Below are the code and all the weights of a small trained network. Each question names an input and a target symbol and asks about switching units off, where a switched-off unit gives its printed mean instead of its output.

import numpy as np


def w(rows, s, z=0):
    codes = np.array(rows[::2]) - 128.0
    scale = np.full(codes.shape[1], s)
    scale[-1] = z or s
    return codes * scale


def norm(h):
    return h / np.sqrt((h * h).mean(-1, keepdims=True) + 1e-5)


def f(y):
    return np.maximum(y, 0)


def softmax(a):
    e = np.exp(a - a.max(-1, keepdims=True))
    return e / e.sum(-1, keepdims=True)


def log_softmax(a):
    a = a - a.max(-1, keepdims=True)
    return a - np.log(np.exp(a).sum(-1, keepdims=True))


def net(x, mask):
    ids = ['ΔΛΠΨεηθμστφ'.index(c) for c in x.split()]
    T = len(ids)
    res = E[ids] + P[:T]
    r = norm(res)
    for j in range(2):
        rows = slice(3 * j, 3 * j + 3)
        q, k, v = (r @ M[0][rows].T for M in (Q, K, V))
        z = softmax(np.where(np.tri(T) > 0, q @ k.T / 3**0.5, -1e9)) @ v
        o = O[0][rows]
        res = res + np.where(mask[j], z, o[:, -1]) @ o[:, :-1]
    y = f(norm(res) @ A[0][:, :-1].T + A[0][:, -1])
    res = res + np.where(mask[2:14], y, B[0][:, -1]) @ B[0][:, :-1]
    return log_softmax(norm(res)[-1] @ U[:, :-1].T + U[:, -1])


Q, K, V, O, A, B = {}, {}, {}, {}, {}, {}
E = w([
[176,129,61],'Δ',
[155,143,117],'Λ',
[47,86,103],'Π',
[173,178,123],'Ψ',
[101,90,172],'ε',
[190,99,177],'η',
[197,157,171],'θ',
[101,182,132],'μ',
[174,145,139],'σ',
[117,252,199],'τ',
[88,182,140],'φ',
],0.022)
P = w([
[152,161,2],'0',
[145,169,61],'1',
[139,169,89],'2',
[145,176,72],'3',
[145,146,92],'4',
[144,140,103],'5',
[140,148,96],'6',
[140,139,104],'7',
[132,135,102],'8',
[126,134,96],'9',
[138,130,102],'10',
[129,136,91],'11',
],0.0086)
Q[0] = w([
[138,49,123],'h0',
[170,250,58],'h0',
[102,33,132],'h0',
[179,82,70],'h1',
[33,254,229],'h1',
[44,122,168],'h1',
],0.0074)
K[0] = w([
[141,2,161],'h0',
[225,219,248],'h0',
[109,71,179],'h0',
[173,130,43],'h1',
[99,143,223],'h1',
[66,74,176],'h1',
],0.007)
V[0] = w([
[55,132,223],'h0',
[254,94,66],'h0',
[159,182,167],'h0',
[57,45,159],'h1',
[84,88,14],'h1',
[151,133,169],'h1',
],0.0091)
O[0] = w([
[246,97,184,112],'h0',
[116,167,7,118],'h0',
[195,254,111,213],'h0',
[171,38,191,2],'h1',
[45,22,127,78],'h1',
[185,134,231,137],'h1',
],0.0057,0.0075)
A[0] = w([
[254,98,91,222],'n0',
[202,90,85,140],'n1',
[167,163,157,171],'n2',
[36,241,114,237],'n3',
[197,63,71,132],'n4',
[205,23,98,254],'n5',
[202,111,123,173],'n6',
[151,163,86,139],'n7',
[101,166,131,107],'n8',
[77,57,40,147],'n9',
[193,86,58,60],'n10',
[77,188,203,139],'n11',
],0.0099,0.0046)
B[0] = w([
[98,105,42,163],'n0',
[222,179,249,140],'n1',
[99,62,98,176],'n2',
[143,36,140,253],'n3',
[209,221,163,135],'n4',
[254,110,177,140],'n5',
[118,94,70,144],'n6',
[91,68,95,175],'n7',
[93,164,83,152],'n8',
[88,84,218,143],'n9',
[191,201,131,134],'n10',
[243,109,130,173],'n11',
],0.0078,0.014)
U = w([
[59,167,108,82],'Δ',
[89,99,19,154],'Λ',
[65,12,175,214],'Π',
[109,145,122,144],'Ψ',
[178,31,198,129],'ε',
[91,101,153,18],'η',
[101,128,130,25],'θ',
[36,138,116,78],'μ',
[41,161,150,1],'σ',
[210,227,136,213],'τ',
[125,98,134,64],'φ',
],0.011,0.0062)

Each question gives the input, a string of symbols that net reads in full, and the target symbol t.
The units are the heads (3 rows each of Q, K, V and O) and the neurons (one row each of A and B). Each row of codes is followed by its name. A weight is (code - 128) times the scale printed after its matrix; where a second scale follows, it is the last column's (O, A, B and U).
mask holds one flag per unit, heads first, then neurons. A switched-off unit (its flag False) gives its mean, the last column of its rows in O or B, instead of its output. The means were averaged over made-up inputs and are rounded, as every weight is.
A unit's drop is (log p(t) with every unit on - log p(t) with that unit switched off) / (log p(t) with every unit on - log p(t) with every unit switched off).
The circuit of an input: a set's keep is (log p(t) with only the set's units on - log p(t) with every unit switched off) / (log p(t) with every unit on - log p(t) with every unit switched off). Starting from the 12 units with the biggest drops (on a tie, the unit counted first), units are removed one at a time, each time the one whose removal leaves the highest keep (on an exact tie, the one counted first), for as long as the keep stays at least 0.8.
units of the circuit, in order: the units of the circuit, biggest drop first
top k neurons: the k neurons with the biggest drops, biggest first
heads that matter: for each layer, one digit per head in row order, 1 if its drop is at least 0.15 and else 0, layers parted by /
drop of u: that unit's drop, to one decimal
input τ τ Ψ Π, target Π: units of the circuit, in order => [n9, h0]
input Λ Π μ Δ τ μ Π ε θ μ, target ε: units of the circuit, in order => [h1, n3]
input Λ Λ η, target Λ: top neuron => [n11]
input μ τ τ θ τ μ τ μ Δ, target τ: units of the circuit, in order => [n1, n4]
input μ τ ε μ σ, target Λ: top 2 neurons => [n0, n11]
input τ τ τ τ τ Λ η Λ φ Δ τ η, target τ: top 3 neurons => [n3, n1, n4]
input Λ μ η, target Λ: top 2 neurons => [n0, n11]
input τ Ψ τ τ θ τ τ Δ τ η, target τ: top 2 neurons => [n3, n1]
input φ τ η τ τ τ φ, target τ: heads that matter => 11
input σ Π Λ Π τ φ μ ε φ, target ε: drop of h1 => 0.2
input τ Δ τ η τ μ φ τ Δ, target τ: drop of n4 => 0.4
input θ Π θ σ Λ τ Δ Λ σ τ Λ Ψ, target Λ: drop of n7 => 0.1
input Λ τ τ θ τ θ τ φ, target τ: drop of n0 => 0.1
input τ τ Λ Ψ, target Λ: top neuron => [n0]
